Below are the code and all the weights of a small trained network. Each question names an input and a class and asks about switching units off, where a switched-off unit gives its printed mean instead of its output.

import numpy as np


def w(rows, s, z=0):
    codes = np.array(rows[::2]) - 128.0
    scale = np.full(codes.shape[1], s)
    scale[-1] = z or s
    return codes * scale


def norm(h):
    return h / np.sqrt((h * h).mean(-1, keepdims=True) + 1e-5)


def f(y):
    return np.maximum(y, 0)


def log_softmax(a):
    a = a - a.max(-1, keepdims=True)
    return a - np.log(np.exp(a).sum(-1, keepdims=True))


def net(x, mask):
    res = np.array(x, float).reshape(1, 6) / 4 @ E
    u = 0
    for l in range(3):
        y = f(norm(res) @ A[l][:, :-1].T + A[l][:, -1])
        res = res + np.where(mask[u : u + 4], y, B[l][:, -1]) @ B[l][:, :-1]
        u += 4
    return log_softmax(norm(res)[-1] @ U[:, :-1].T + U[:, -1])


A, B = {}, {}
E = w([
[2,126,225,154,114,155,39,137,63],'x0',
[139,148,125,132,144,108,122,137,111],'x1',
[138,110,140,119,122,116,118,136,131],'x2',
[135,118,123,139,106,111,107,125,128],'x3',
[129,113,183,149,191,68,167,13,153],'x4',
[143,117,132,128,127,122,118,129,118],'x5',
],0.0038)
A[0] = w([
[83,119,166,133,158,59,122,1,123,71],'L0N0',
[53,128,169,126,163,101,83,78,92,2],'L0N1',
[148,132,125,135,131,94,168,68,127,71],'L0N2',
[57,156,193,132,107,144,69,139,90,135],'L0N3',
],0.0049,0.0035)
B[0] = w([
[210,211,211,177,87,111,193,53,215,226],'L0N0',
[235,116,209,241,24,211,253,205,109,185],'L0N1',
[55,43,95,95,179,91,47,115,104,173],'L0N2',
[84,51,26,110,185,167,133,193,61,254],'L0N3',
],0.004,0.0047)
A[1] = w([
[150,163,174,84,174,49,136,2,183,35],'L1N0',
[193,193,60,101,91,143,119,158,158,250],'L1N1',
[186,137,60,86,51,114,134,152,142,185],'L1N2',
[133,175,70,53,168,135,139,159,130,255],'L1N3',
],0.0042,0.00087)
B[1] = w([
[53,52,4,103,139,43,9,190,100,255],'L1N0',
[100,177,236,209,142,142,145,21,144,248],'L1N1',
[125,130,204,197,144,151,168,116,113,242],'L1N2',
[96,71,184,146,39,108,141,147,100,227],'L1N3',
],0.004,0.0035)
A[2] = w([
[124,131,121,118,130,136,118,120,132,3],'L2N0',
[117,119,75,103,143,89,104,115,141,131],'L2N1',
[139,158,254,171,93,137,166,111,143,129],'L2N2',
[126,148,69,115,143,82,104,125,170,1],'L2N3',
],0.0073,0.00058)
B[2] = w([
[124,106,146,114,121,116,138,137,155,128],'L2N0',
[92,163,83,171,42,112,118,87,153,163],'L2N1',
[237,152,253,210,111,142,163,86,152,255],'L2N2',
[54,144,41,126,44,82,85,80,126,162],'L2N3',
],0.0053,0.0085)
U = w([
[219,137,254,224,99,153,170,95,147,192],'0',
[135,155,124,30,177,121,108,138,155,1],'1',
[132,170,103,77,196,131,101,138,159,2],'2',
[64,90,61,118,114,206,102,246,42,194],'3',
[97,129,2,130,89,22,90,41,183,203],'4',
[144,148,105,60,140,127,116,134,135,59],'5',
[138,154,117,22,190,118,129,129,140,32],'6',
],0.0091,0.0043)

Each question gives the input, the list of numbers given to net, and the class t.
The units are the neurons (one row each of A and B). Each row of codes is followed by its name. A weight is (code - 128) times the scale printed after its matrix; where a second scale follows, it is the last column's (A, B and U).
mask holds one flag per neuron, layer by layer. A switched-off neuron (its flag False) gives its mean, the last column of its row in B, instead of its output. The means were averaged over made-up inputs and are rounded, as every weight is.
A unit's drop is (log p(t) with every unit on - log p(t) with that unit switched off) / (log p(t) with every unit on - log p(t) with every unit switched off).
unit that matters most: the unit with the biggest drop
k most important neurons: the k neurons with the biggest drops, biggest first
top k neurons in layer l: the k neurons of layer l with the biggest drops, biggest first
drop of u: that unit's drop, to one decimal
input [2,4,-8,7,-7,-4], class 3: 2 most important neurons	(L2N2; L0N0)
input [0,2,-4,-1,5,-2], class 4: unit that matters most	L1N0
input [2,-3,8,3,-7,2], class 3: 2 most important neurons	(L2N2; L0N0)
input [8,3,-8,2,-2,-4], class 3: 2 most important neurons	(L0N3; L2N2)
input [0,3,-1,1,3,-8], class 4: 3 most important neurons	(L1N0; L0N2; L1N1)
input [3,1,-5,6,-1,5], class 3: 2 most important neurons	(L2N2; L0N3)
input [1,-1,-1,1,-4,-5], class 3: 2 most important neurons	(L0N0; L2N2)
input [0,1,-3,2,6,-4], class 4: top 3 neurons in layer 1	(L1N0; L1N1; L1N2)
input [0,6,8,8,6,-6], class 4: 2 most important neurons	(L1N0; L0N2)
input [8,5,1,1,-2,8], class 3: 2 most important neurons	(L0N3; L2N2)
input [0,-4,8,-6,4,-3], class 4: drop of L2N1	0.0
